Each row has a name. Each question is about the rows just above it.

[ 41  56  44  -4  -3 -36  81 -67  44 -41 -71  40  28  -2 -56] = beka
[-78   3  16   0 -33  67  44  29  15 -35  68  15 -84 -35 -84] = lopu
[-78  68  15   0 -84 -84  16 -84 -12 -35  68 -83 -84 -35 -84] = rozi
How many times does rozi hold [15]?
1
Go on from [-78   3  16   0 -33] to the end of its row.
[ 67  44  29  15 -35  68  15 -84 -35 -84]
Count of [16] in lopu:
1
Count of [-84] in rozi:
5

[-2 -1  0  1  1 -1  0  1  0  1 -1  1  2 -1  1  0  0  2  0  1  0 -1 -1 -1
  1 -2  0  1 -2  1  0 -2 -1  7 -1  1  1 -1] = kivap
[-1  2 -2 -1  0  0  0  1  0  0 -1  0  1  0 -3  0  1  1 -3  0  0  2  1 -1
  0 -1  3  0 -1  0 -1  0  0 -1  3  0 -1  0] = babif
[ 23 -13 -13   7  -4   7  13  -1   2   7 -11 -26  -4  -9  -3  13  17  27
  23  11 -26 -25 -12  -7 -18  14  17  11  14 -15   1   3  11   9   6  21
   3  15] = loko
[-1 -1 -1  0  2  0  1 -2 -2  1  2 -1 -2 -1  1  2  2 -2  0  1  0  0  0  0
  0  1  0 -3  2 -1  0  0  0  2  0 -1  3  3] = ret
[ 23 -13 -13  10  -4   7  13  -1   2  -1 -11 -26  -4  -9  -3  13  -9  27
  23  11 -26 -25 -12 -12 -18  14  17  11  14 -15  12   3  11   9   6  21
   3  15] = vulak
[ 23 -13 -13   7  -4   7  13  -1   2  24 -11 -26  -4  -9  -3  13  -9  27
  23  11 -26 -25 -12  -7 -18  14  17  11  14 -15 -11   3  11   9   6  21
   3  15] = pep
[ 23 -13 -13  10  -4   7  13  -1   2  -1 -11 -26  -4  -9  -3  13  -2  27
  23  11 -26 -25 -12 -12 -18  14  17  11  14 -15  12   3  11   9   6  21
   3  15] = Donuz
[-18  -1  11  17   3  16   6   8  -8 -15   3   5   1  -2 -17   4  -4   8
  -2   8  -3 -22   2  13 -21 -10  21 -21  -4  -2 -11 -11   2  -3   4 -11
   2  12] = muzu
[  6  -2  13  12  -1  -2   1  -3  -6  -6 -12   4   4   1   0   1  -7   1
  15  15  -6  -1   0 -10   0  -4  -7  -5   1   0  -2 -15  -1  -6 -11   9
  -7  -9] = rikit
How many times does Donuz hold [-1]?
2
Count of [7] in muzu:
0

[ 44  48  -9   1  -5 -33  15 -19 -45  17   0  42  50   0  23 -59  38  16
 -12  19   0  12] = dade
[-60  38 -41   4  -5 -47   1 -29  -3 -25  14 -31  38 -19 -26  -1  -5  -5
  25  57  -5  74] = kup
[ 44  -1 -20  -1  -1  38  38 -19 -45  17   0  42  50   0 -27  -1  39  16
 -12  19  -2  12] = zitez
The rest of the row after [-26  -1]:
[-5 -5 25 57 -5 74]
Times [-19] occurs in kup:
1
How many times does zitez hold [0]?
2
How many times does kup hold [-5]?
4
How many times does kup hold [-26]?
1
Go on from [38 16] to the end of its row.
[-12  19   0  12]

[-46 -47  31  18  64 -18] -> vekam
[-46  28  32  19  64 -18] -> Lof
[ 31 -47  31  19   9 -46] -> Bak
Count of [32] in Bak:
0
The rest of the row after [18 64]:
[-18]
Go on from [-47  31  18] to the end of its row.
[ 64 -18]
Count of [19] in Bak:
1
The rest of the row after [-47  31  19]:
[  9 -46]

[ 34 -37  34   2 -19 -19] = dosor
[ 34 -19 -14   2 -19  -8] = Mosaz
[ 33 -81 -12   3 -79  43] = Pasav
[ -3 -38  12   2 -20  33] = zigu
[ 59 -19 -28  -6 -11  13] = tegi
[ -5 -37  35   2 -19  -2] = Ros
[ 2  2 12  2  2 43] = gar
[ 31  33 -24   1  -9  -9] = zadal
Times [2] occurs in gar:
4
Count of [34] in Mosaz:
1
How many times does dosor hold [34]?
2
Count of [35] in Mosaz:
0
The rest of the row after [-37  35   2 -19]:
[-2]

[ -4 -15  -4   0  -4 -71 -10] = lese
[ -3   0   9   3   9 -82   0] = bup
[-8  0  0 33 33 -9  0] = vinom
[-8 -8 -8  0 -8 -8 -8] = ramu
[ -7  37   3  -6   3 -76  19] = zitup
Times [33] occurs in vinom:
2
How many times does ramu hold [-7]?
0
The rest of the row after [ 3 -6]:
[  3 -76  19]
After [37  3 -6], its row goes on with
[  3 -76  19]
Count of [-4] in lese:
3

